Below are the code and all the weights of a small trained network. Each question names an input and a class and asks about switching units off, where a switched-off unit gives its printed mean instead of its output.

import numpy as np


def w(rows, s, z=0):
    codes = np.array(rows[::2]) - 128.0
    scale = np.full(codes.shape[1], s)
    scale[-1] = z or s
    return codes * scale


def f(y):
    return np.maximum(y, 0)


def log_softmax(a):
    a = a - a.max(-1, keepdims=True)
    return a - np.log(np.exp(a).sum(-1, keepdims=True))


def net(x, mask):
    res = np.array(x, float).reshape(1, 6) / 4 @ E
    y = f(res @ A[0][:, :-1].T + A[0][:, -1])
    res = res + np.where(mask, y, B[0][:, -1]) @ B[0][:, :-1]
    return log_softmax(res[-1] @ U[:, :-1].T + U[:, -1])


A, B = {}, {}
E = w([
[128,128,128,128],'x0',
[251,217,152,125],'x1',
[197,91,93,243],'x2',
[108,169,12,86],'x3',
[254,51,110,42],'x4',
[129,129,129,127],'x5',
],0.0089)
A[0] = w([
[144,57,107,100,75],'N1',
[156,100,146,101,70],'N2',
[125,163,116,159,145],'N3',
[96,86,129,136,31],'N4',
[119,164,54,84,118],'N5',
[111,189,144,136,126],'N6',
[102,157,117,43,71],'N7',
[95,102,131,106,130],'N8',
[156,107,92,95,84],'N9',
[168,221,144,114,71],'N10',
[123,71,240,157,56],'N11',
[181,173,138,152,116],'N12',
[91,198,92,161,109],'N13',
[152,119,248,125,97],'N14',
[106,183,116,161,69],'N15',
[166,94,93,151,120],'N16',
[112,154,88,107,118],'N17',
[94,52,94,119,80],'N18',
[137,153,43,116,103],'N19',
[177,115,132,99,126],'N20',
[106,87,83,122,117],'N21',
[106,132,220,88,116],'N22',
[159,108,77,215,143],'N23',
[158,118,84,95,115],'N24',
[145,99,86,104,132],'N25',
[172,185,107,153,136],'N26',
[137,184,58,119,61],'N27',
[106,155,146,148,53],'N28',
[120,139,92,192,137],'N29',
[150,173,133,117,65],'N30',
[117,172,160,69,88],'N31',
[202,209,161,97,124],'N32',
[103,85,115,131,2],'N33',
[163,82,152,68,130],'N34',
[143,118,126,124,92],'N35',
[89,138,56,111,147],'N36',
],0.016,0.0081)
B[0] = w([
[85,200,169,182,183],'N1',
[91,200,142,153,160],'N2',
[127,150,142,113,178],'N3',
[116,104,140,164,151],'N4',
[206,114,70,202,212],'N5',
[101,159,177,108,192],'N6',
[193,97,182,79,205],'N7',
[109,95,121,132,177],'N8',
[73,220,149,153,177],'N9',
[28,54,92,176,204],'N10',
[191,167,46,180,217],'N11',
[91,84,161,164,200],'N12',
[99,179,161,122,213],'N13',
[179,145,3,201,217],'N14',
[102,197,156,135,178],'N15',
[167,172,152,56,185],'N16',
[174,126,137,180,176],'N17',
[54,67,105,153,191],'N18',
[206,166,106,184,191],'N19',
[81,182,165,135,196],'N20',
[102,50,113,159,178],'N21',
[217,102,151,122,205],'N22',
[186,53,228,38,228],'N23',
[87,171,127,118,188],'N24',
[102,157,166,119,184],'N25',
[79,50,103,103,204],'N26',
[196,132,12,192,179],'N27',
[105,206,165,162,155],'N28',
[154,166,174,63,197],'N29',
[19,9,103,180,156],'N30',
[224,59,227,3,190],'N31',
[72,78,117,143,245],'N32',
[70,90,133,208,140],'N33',
[59,189,148,140,214],'N34',
[130,143,182,134,138],'N35',
[153,126,113,145,213],'N36',
],0.0071,0.011)
U = w([
[27,10,70,181,95],'0',
[219,161,14,200,96],'1',
[65,254,153,145,77],'2',
[210,64,170,57,112],'3',
[116,122,83,128,252],'4',
],0.0086,0.014)

Each question gives the input, the list of numbers given to net, and the class t.
The units are the neurons (one row each of A and B). Each row of codes is followed by its name. A weight is (code - 128) times the scale printed after its matrix; where a second scale follows, it is the last column's (A, B and U).
mask holds one flag per neuron, in row order. A switched-off neuron (its flag False) gives its mean, the last column of its row in B, instead of its output. The means were averaged over made-up inputs and are rounded, as every weight is.
A unit's drop is (log p(t) with every unit on - log p(t) with that unit switched off) / (log p(t) with every unit on - log p(t) with every unit switched off).
The circuit of an input: a set's keep is (log p(t) with only the set's units on - log p(t) with every unit switched off) / (log p(t) with every unit on - log p(t) with every unit switched off). Starting from the 12 units with the biggest drops (on a tie, the unit counted first), units are removed one at a time, each time the one whose removal leaves the highest keep (on an exact tie, the one counted first), for as long as the keep stays at least 0.8.
units of the circuit, in order: the units of the circuit, biggest drop first
unit that matters most: the unit with the biggest drop
k most important neurons: the k neurons with the biggest drops, biggest first
drop of u: that unit's drop, to one decimal
input [-2,-2,-7,-7,-4,-7], class 1: units of the circuit, in order => (N14; N11)
input [1,4,7,3,3,7], class 3: units of the circuit, in order => (N23)
input [6,7,6,2,1,6], class 0: units of the circuit, in order => (N10; N26)
input [-8,2,-5,-8,-7,-6], class 1: units of the circuit, in order => (N14; N11)
input [-4,-4,2,5,-5,0], class 1: units of the circuit, in order => (N36; N19; N32)
input [6,1,-4,6,0,-3], class 1: units of the circuit, in order => (N5; N27)
input [-4,0,2,7,-6,-8], class 1: 3 most important neurons => (N27; N5; N19)
input [-5,-5,6,5,8,-7], class 2: units of the circuit, in order => (N1; N9; N25)
input [-7,8,-5,-7,3,0], class 0: units of the circuit, in order => (N32; N10)
input [-3,-4,0,-7,-8,-3], class 2: 3 most important neurons => (N5; N28; N27)
input [-7,7,-2,-6,4,-1], class 0: 2 most important neurons => (N32; N10)
input [-1,5,-3,-3,3,6], class 0: units of the circuit, in order => (N32; N10; N30)
input [3,8,6,-7,6,2], class 0: 2 most important neurons => (N32; N12)
input [4,-6,-4,-5,-7,-4], class 2: units of the circuit, in order => (N28)
input [-1,6,-7,0,7,-6], class 2: 3 most important neurons => (N34; N20; N9)
input [5,4,-4,-6,6,8], class 1: 3 most important neurons => (N14; N11; N22)
input [2,-1,-7,-5,0,4], class 3: 2 most important neurons => (N31; N22)
input [3,-1,6,-6,-2,5], class 1: 3 most important neurons => (N11; N14; N31)
input [-6,2,-8,3,2,-1], class 3: 2 most important neurons => (N31; N7)
input [-4,3,4,-3,1,0], class 3: unit that matters most => N23
input [-7,4,8,-2,6,-6], class 3: 2 most important neurons => (N23; N16)
input [-6,5,-2,-6,-6,8], class 1: 2 most important neurons => (N14; N11)
input [2,2,-6,6,-4,6], class 1: 2 most important neurons => (N5; N27)
input [-4,3,0,-4,4,2], class 1: 2 most important neurons => (N14; N23)
input [-2,-3,3,2,-8,-6], class 2: drop of N34 => 0.0
input [-6,1,-7,2,1,-5], class 3: drop of N31 => 0.1
